Here is a tiny trained network, its code and every weight. The questions are about switching its units off for an input and a target symbol, where a switched-off unit gives its printed mean instead of its output.

import numpy as np


def w(rows, s, z=0):
    codes = np.array(rows[::2]) - 128.0
    scale = np.full(codes.shape[1], s)
    scale[-1] = z or s
    return codes * scale


def norm(h):
    return h / np.sqrt((h * h).mean(-1, keepdims=True) + 1e-5)


def f(y):
    return np.maximum(y, 0)


def softmax(a):
    e = np.exp(a - a.max(-1, keepdims=True))
    return e / e.sum(-1, keepdims=True)


def log_softmax(a):
    a = a - a.max(-1, keepdims=True)
    return a - np.log(np.exp(a).sum(-1, keepdims=True))


def net(x, mask):
    ids = ['ΘΦΩγζλξτ'.index(c) for c in x.split()]
    T = len(ids)
    res = E[ids] + P[:T]
    q, k, v = (norm(res) @ M[0].T for M in (Q, K, V))
    z = softmax(np.where(np.tri(T) > 0, q @ k.T / 4**0.5, -1e9)) @ v
    res = res + np.where(mask[0], z, O[0][:, -1]) @ O[0][:, :-1]
    y = f(norm(res) @ A[0][:, :-1].T + A[0][:, -1])
    res = res + np.where(mask[1:17], y, B[0][:, -1]) @ B[0][:, :-1]
    return log_softmax(norm(res)[-1] @ U[:, :-1].T + U[:, -1])


Q, K, V, O, A, B = {}, {}, {}, {}, {}, {}
E = w([
[146,192,168,85,142],'Θ',
[111,212,179,81,153],'Φ',
[154,253,122,72,121],'Ω',
[101,229,97,65,128],'γ',
[60,138,33,134,219],'ζ',
[181,217,110,105,51],'λ',
[142,94,240,170,74],'ξ',
[138,126,17,218,15],'τ',
],0.0032)
P = w([
[148,98,128,146,168],'0',
[160,57,115,137,153],'1',
[195,197,240,111,40],'2',
[170,198,168,254,226],'3',
[45,171,156,149,126],'4',
[251,126,209,84,170],'5',
],0.0056)
Q[0] = w([
[123,151,166,124,154],'H1',
[252,107,139,172,166],'H1',
[140,121,109,187,177],'H1',
[4,104,123,114,62],'H1',
],0.013)
K[0] = w([
[137,83,59,209,143],'H1',
[95,254,147,200,119],'H1',
[122,169,152,138,194],'H1',
[195,82,99,34,112],'H1',
],0.0088)
V[0] = w([
[103,220,111,34,136],'H1',
[3,136,41,128,211],'H1',
[177,108,164,43,230],'H1',
[230,155,19,170,126],'H1',
],0.006)
O[0] = w([
[79,254,128,76,139,122],'H1',
[41,138,123,172,72,102],'H1',
[52,89,168,73,188,254],'H1',
[156,93,29,75,121,163],'H1',
],0.0075,0.0047)
A[0] = w([
[73,150,165,112,138,147],'N1',
[194,159,176,144,107,83],'N2',
[132,155,119,118,164,114],'N3',
[148,58,184,147,106,90],'N4',
[145,157,163,71,151,97],'N5',
[165,172,129,174,137,133],'N6',
[136,168,135,67,87,58],'N7',
[105,135,88,208,167,193],'N8',
[72,169,185,113,134,104],'N9',
[209,98,150,74,114,104],'N10',
[150,54,157,207,127,34],'N11',
[151,173,180,67,134,78],'N12',
[102,109,153,98,177,146],'N13',
[155,131,176,136,2,40],'N14',
[100,163,152,116,29,71],'N15',
[180,101,177,160,149,4],'N16',
],0.0093,0.0031)
B[0] = w([
[167,156,139,161,90,247],'N1',
[90,129,136,60,206,207],'N2',
[118,97,111,102,102,176],'N3',
[10,100,122,103,185,161],'N4',
[101,49,95,118,72,237],'N5',
[130,142,106,65,133,187],'N6',
[85,115,82,169,100,166],'N7',
[87,95,182,125,59,178],'N8',
[234,222,136,198,171,254],'N9',
[112,238,128,171,166,213],'N10',
[167,197,55,204,77,156],'N11',
[65,41,118,162,81,241],'N12',
[174,137,137,124,99,254],'N13',
[254,117,130,51,165,162],'N14',
[81,42,44,127,128,150],'N15',
[109,48,126,149,158,162],'N16',
],0.0069,0.0052)
U = w([
[122,40,186,60,201,81],'Θ',
[142,189,227,187,148,175],'Φ',
[91,132,85,5,83,44],'Ω',
[82,255,93,122,76,52],'γ',
[62,100,110,182,54,242],'ζ',
[213,180,60,77,195,186],'λ',
[143,62,115,235,195,6],'ξ',
[226,82,63,193,55,184],'τ',
],0.012,0.0015)

Each question gives the input, a string of symbols that net reads in full, and the target symbol t.
The units are the heads (4 rows each of Q, K, V and O) and the neurons (one row each of A and B). Each row of codes is followed by its name. A weight is (code - 128) times the scale printed after its matrix; where a second scale follows, it is the last column's (O, A, B and U).
mask holds one flag per unit, heads first, then neurons. A switched-off unit (its flag False) gives its mean, the last column of its rows in O or B, instead of its output. The means were averaged over made-up inputs and are rounded, as every weight is.
A unit's drop is (log p(t) with every unit on - log p(t) with that unit switched off) / (log p(t) with every unit on - log p(t) with every unit switched off).
The circuit of an input: a set's keep is (log p(t) with only the set's units on - log p(t) with every unit switched off) / (log p(t) with every unit on - log p(t) with every unit switched off). Starting from the 12 units with the biggest drops (on a tie, the unit counted first), units are removed one at a time, each time the one whose removal leaves the highest keep (on an exact tie, the one counted first), for as long as the keep stays at least 0.8.
units of the circuit, in order: the units of the circuit, biggest drop first
top k neurons: the k neurons with the biggest drops, biggest first
drop of u: that unit's drop, to one decimal
input Φ τ ζ Θ Φ, target τ: units of the circuit, in order	[H1]
input τ Θ Φ γ Θ Θ, target ζ: units of the circuit, in order	[N12 H1]
input Ω Φ Φ Φ Φ, target Φ: units of the circuit, in order	[N9 H1 N1]
input ξ Φ τ γ λ ζ, target Ω: units of the circuit, in order	[H1 N9]
input Φ Φ Φ Θ λ, target Φ: units of the circuit, in order	[H1 N9]
input Φ Φ ζ, target τ: top 4 neurons	[N5 N12 N9 N10]
input Φ τ Φ τ Φ τ, target λ: top 2 neurons	[N14 N5]
input γ γ Φ Θ τ, target γ: top 2 neurons	[N12 N5]
input τ ξ Θ Φ Θ Θ, target Φ: top 2 neurons	[N9 N2]
input τ λ γ Θ Φ Φ, target Φ: top 2 neurons	[N9 N2]
input τ λ Φ Θ Θ Ω, target γ: top 2 neurons	[N9 N2]
input τ Θ Φ Φ Φ λ, target Ω: top 3 neurons	[N2 N12 N5]
input Θ τ ξ λ Φ Φ, target Ω: top 3 neurons	[N2 N5 N12]
input γ Φ Φ, target ζ: units of the circuit, in order	[N12]
input Φ ζ Θ, target τ: top 4 neurons	[N14 N9 N12 N15]
input τ ξ Ω γ, target γ: top 3 neurons	[N8 N12 N5]
input ζ γ λ, target Ω: top 2 neurons	[N2 N14]
input Φ τ Θ Ω, target Ω: drop of H1	0.7
input γ Θ Φ Φ λ, target Θ: drop of H1	1.1
input Φ Φ γ Θ λ Θ, target Ω: drop of N5	0.3
input Φ τ Θ, target λ: drop of N10	0.2
input ζ Θ τ Φ Φ, target Θ: top neuron	[N10]
